Rows, each with the grade of its hidden value
(in the rows, 128 means zero)
[106 138 128 114 131 126 141  61 138 136 133 120 112 126 137 119 140 137
 125 138 133 127 145 130 153 115 124 131 133 136 129 117 121 112 133 130
 121 129 122 134 134 112 131 129 155 135 133 116 118 104 115 103 116 124
 130 145 106 133 137 146 117 125] => <48>
[150 149 124 106 146 116 137 111 136 148 149 142 127 151 148 125 116 133
 149 121 139 145 191 109 159 112 134 129 128  80 103 171 113 118 135 134
 186 129 121 124 132 101 127 125 106  96 111 119 126 130 130  35 103 124
 145 157  67 133 133 114 117 116] => <58>
[128 141 130 141 140  87 124  74 141 156 129 153 142 128 132 112 137 117
 140 122 143 140 108 104 150 125 140 126 121 136 119 113 126 142 123 106
 135 123 132 124 145  98 154 118 127  74 118 117 137 137 148  88  97 128
 135 120 119 122 137 145 153 123] => <48>
[131 136 107 128 140 142 139 131 115 188 127 131 133 129 123 124 131 128
 143 122 131 139 121 127 130 108 129 133 116 152 141 114 129 132 130 115
 154 118 141 131 120 120 136 130 137 112 119 127 150 145 135 138 101 133
 130 129 126 124  98 128 172 125] => <48>
[131  61 138 129 132 139  73 143  82 175  74 135 140  84 148 134 132 114
 127 108 166 161 124 137 143  96 154 128 125 135 130 127 131 130 128 102
 172 137 145 164 128 171 146 134 161 122 106 112 127 147 123 150  46 118
 125 101  99 153  84 118 158 116] => <52>
[137 151 122 115 154 128 159 135  74 169 145 161 135 153 138 128 102 122
 138  90 128 148 125 116 155 118 132 116 115 125 137 137  99 138 135 140
 140  98 127 129 151 105 146 122 141  97 119 135 108 152 160 101 142 119
 139 138 191  88 142 127 154 106] => <58>
[142 141 115 106 141 118 155 181 129 159 135 153  95 143 146 203  79 133
 147 127 128 131 142 136 144 107 106 136 120 100 144 136 121  99 136 141
 123 129 106 107 112 104 137 131 109  91 141 194 142 132 130 139 105 124
 130 157 135 149 134 134 102 121] => <58>
[111 120 148 123 123 119 132 110 132 137 152 136 126 125  44 124 127 129
 143 159 133 129 139 123 123 118 114 109 131 127 124 166 144 104 134 133
 123 134 125 118 155 130 114 140 137 108 132 100 126 128 123 130 112 131
 117 110 128 123 146 129 115 123] => <58>
[137 173 119  95 150  69  92  94  70 161 147 143 115 139 165 134 105 141
 146 145 133 151 119 134 150 134 128 138 128 124 106 120  89 143 109 158
 147 111 113 125 192  98 137 100 119  75 137 125 141 135  98 152 122 116
 134 158 136 127 160 159 144  97] => <58>
[157 150 115 122 125  98 130 117  62 123 137 160 138 117 154 126 125 124
 141 123 132 138 136 124 154 112 105 127 129 123 135 113 117 123 128 134
 119 111 134 127 127 105 136 119 114  84 131  92 130 139 131 103 143 125
 143 129 120 129 137 148 127 142] => <48>
[141 120 133 125 151  90 152 163 103 161 118 130 137 127 111 125 135 114
 116 132 133 146 122 103 137 116 137 127 136 138 132 115 128 107 132 143
 123 115 149 154 127 137 139 127 169  95 121 120 144 141 147 112 119 120
 131 136 124 122 124 129 169 110] => <48>
[136 161 112  95 134 125 102  49 114 143 142 141 132 144 144 119 117 138
 135 155 119 144 149 150 135 123 180 141 132 102 119 122 153 106 118 137
 103 131 114 139 160 122 110 141 104 139 143 146 107 133 120 114 128 108
 111 159 124 127 118 155  99 121] => <48>
[130 129 136 126 125 123 143  43 176 144 109 124  42  99 126 131 114 122
 108 157 147 122 126 120 141  91 148 190 134 148 155 116 120 165 145 121
  88 120 140 127 109 118 168 118 138  49 149  92 129 152 110 153 146 126
 122 154 115 128 122 143 146 120] => <52>
[112 122 166 131 121 166 104 111 138 121 150 120 130 128 133 120 132 131
 121 136 127 127 124 132 110 114 136 140 129 142 123 157 126 134 150 111
 124 140 117 108 105 150 123 128 146 116 130 107 128 131 145 154 103 148
 112 139 120 130 111 132 128 137] => <58>
[105  14 119 122 151  61 144 191 211 130 236 175 122 149   1 108 209 127
 100 129 112  78 142 139  54 255 105 129 186 116 125 182  52  86 203 178
  66 101 137  98 112  24 144 156 154 219 150 148 140 255 109 109  20 178
 254 124 100 121 172 151 220 182] => <52>
[ 30 245 129  11  88   1 249 247 153 202 237 255 135 220 234 154 173 126
  42 139 136  36 153  59 158 137 106 167  92  55 176 121 117 235 231  91
 125 158  60  48 151 120  14  61 207  76  29 141 221 138 161   8 115  60
 119  37  87 153 134 197   1 120] => <52>
[ 98 115 122 118 127  46 164 106 175 127 107  66 130  98  70 111 138  50
 119 140  83 166 128 106  46 115 126 141 134 134 101 172 127 165 138  98
 217  54 139  75  93 117 143 166  95 215 119 228 148 157  45 183 117 193
 127  59 112  83 137 109   8 125] => <52>
[145 150 136 122 135  98 118 192 111 128 122 128 114 140 116  89 123 132
 131 131 121 139 133 133 146 123 145 131 129 113 116 132 155 136 146 132
 151 122 127 121 134 114 133 139 121 113 130 142 114 134 131 144 131 101
 118 138 125 117 121 135 127 109] => <58>

Next part:
[152 110 117 139 136 127 146 126 115 176 116 127 149 137 140 131 123 127
 150 141 154 125 156  95 117 165 129 133 143 123 100 149 106 162 138 132
 175 115 126 183 149 150  41 104 117 146  95 105 111 116 111 114 114 162
 148 152 168 165 138 136 125 133 122 126 127 170 119  92 117 127 110 118
 145  82 135 139 136 142 105 156 153 134  91 126 118 133 148 136 119 128
 114 100 140 141 147 127 123  96 118 131 116 131 103 107 112 189 109 135
 138 109 119 101 113  95 141 136  78 136 142 102 163 135 129 142 132 129
 135 117] => bur
[155 163  93 128 113 109 160 165  24 184 113 104 130  95 177 131 115 135
 193 137 145  76 174  78  80 120 123 136 108 139 100 203 107 164 147 146
 137 164 157 170 145 117  98 105 113 158 114 112  77  72 127 133  92 191
 170 149 176  94 134 142 132 146 142 140 110 145 125 117  99 108 129  96
 120  37 179  95  93 163  51 199 151 102 106 127 144  98 106 176 140 144
 113  89 115 141 149 126  99 140 148 114 100 116 131  98  99 149  98 105
 136 135  95 114 109  37 105 122 116 151 138  96 166 154 133 143 156 120
 123  94] => sudim
[ 86 121  57 109 131 126 141 113   9 178 149 141 121  80 154 130 112 148
 204  83 182  52 186  73 100  54 107 179 110 135  98 243  93 185 150 132
 110 163 117 127 127 143   2  86 151 148  88 127 126  78 118 111 113 166
 146 142 127 108 130 128 113 131 129 150 124 140 137  81 117 107  90  78
 101  84 178  85 111 143  51 196 157 144  92 139 122 109 165 161 122 139
 133  64 116 112 108 122 118 134 143 104  93 120 118 104 142 166 139 112
 146 155  92 102  85  61 145 142  95 162 185  67 159 150 124 151 147 110
 121  92] => bur
[159 148 104 159 132 118 155 122  70 185 112 117 119  96 162 133 133 114
 184 133 126 158 211  68  50 123 115 160 111 128  97 171  96 191 111 144
 138 161 127 148 180 142 158 104 136 125 101 125  83  70 113 120 104 176
 139 134 197 147 147 156 121 145 122 159 112 139 145 110 118  93 140 130
  97  50 175  84 120 163  90 255 133 116  96 124 129  90 150 139 104  96
 120  97 124 146 124 134 101 160 137 118 123 160 136 115  63 176  86 166
 121  93 105 112 124  69 106 140 112 156 129 138 133 149 131 143 160 135
 119  85] => fini
[154 130  89 152 130 118 149 124  53 173 122 122 116  83 183 133 141 110
 174 135 133 170 185  73  58 119 112 140 114 125  94 171 105 213  96 136
 136 169 123 144 163 141 131 105 152 116  99 130  89  82 113 119 104 157
 145 138 194 172 147 145 119 136 123 142 118 132 144  94 111  98 138 132
  98  44 185  91 129 172 110 226 156 102  87 124 128  91 150 147 104  91
 122  99 125 137 115 128 108 155 137 115 123 155 124 121  60 172  85 162
 114  86  96 114 121  78 101 147 111 158 139 127 142 158 135 143 158 136
 115  92] => fini
[157 129 109 135 124 124 139 127  30 190 128 118 123  85 166 131 128 123
 173 134 151 144 178  90  86 126 121 130 122 130  96 178 103 183 125 135
 146 152 125 156 160 138  85 101 143 138 108 110  89  82 122 124 106 169
 150 151 174 126 144 138 120 132 127 140 127 143 133  97 111 109 125 124
 111  42 201 102 112 155  82 192 159 111  90 137 142  98 129 151 123 128
 112  94 115 135 129 127 102 125 145 106 115 130 116 116  94 160 103 139
 125  87 106 115 119  61 104 135 118 154 148 106 158 149 133 148 144 120
 123  89] => sudim
[160 139  99 158 135 121 153 116  55 175 120 108 124  98 158 129 129 114
 174 137 144 156 192 103  67 125 122 144 114 132 104 189 101 196 121 142
 152 168 120 142 160 134 118 108 123 136 101 113  71  80 123 119 102 170
 157 143 180 152 153 159 122 142 127 132 124 147 137 114 116  97 127 125
 117  10 185  94 135 177  86 224 156 108  91 142 133  99 149 141 105 101
 109 110 121 147 132 138 105 144 142 110 131 148  90 120  75 159 100 155
 109  88 106 120 131  66 103 132 122 161 116 123 143 153 133 147 147 131
 126 100] => sudim
[112 142 107 132 184 121 125 126  39 138 206 121  75  50 145 135 145 172
 170 113 145 220 160  50  78  89 136 191  91 128  98 180  92 188 129 132
 158 160 117 116 119 140  97  56 106 167 108 133  98  88 137 122  78 224
 140 141 230 126 141 162 106 142  92 169 118 141 141 109  95 109  96 136
 102  98 174  73  82 162 175 195 153 194  93 128 110 111 146 151 121 125
 118  95 150 200 101 132 116  89 141  91 107 151 115 112  87 144 106 133
 131  93 115 132 127  81 123 140 144 156 140 124 170 213 125 143 124 112
  95 104] => fini
[110 125 102 118 131 127 129 118  76 163 145 130 120  90 145 130 116 135
 155 105 159 103 149 104 128  99 127 163 125 128 117 170 104 164 150 124
 132 132 129 139 128 141  40 113 138 154 114 116 141 108 126 122 122 163
 140 142 142 126 135 119 117 128 131 139 133 140 121  93 116 121 102 111
 123  98 150 105 125 133  98 150 149 132 105 140 133 123 146 147 131 145
 119 107 122 121 116 124 120 117 144 111 109 127 116 116 130 152 136 120
 131 121 110 117 110  76 135 129 112 145 150  90 165 138 125 143 128 117
 123 117] => bur
[135 146  75 115 108 108 153 158  36 180 119 116 126  77 175 130 114 131
 173 131 163 124 160  83  90 121 123 136 112 134  96 200  99 191 135 133
 141 162 151 162 147 133 110 110 138 141 125 112 106  74 120 139 103 179
 155 160 172 102 139 124 127 131 142 147 114 144 115  93  76 116 131 109
 109  37 208 116  85 143  61 188 156 105  91 122 144 100 111 164 139 157
 127  75 116 137 136 109 110 136 149 105  92 109 150  95 104 160 100 101
 142 123 101 113 101  15 113 130 114 152 160  87 188 152 126 140 152 119
 124  95] => sudim
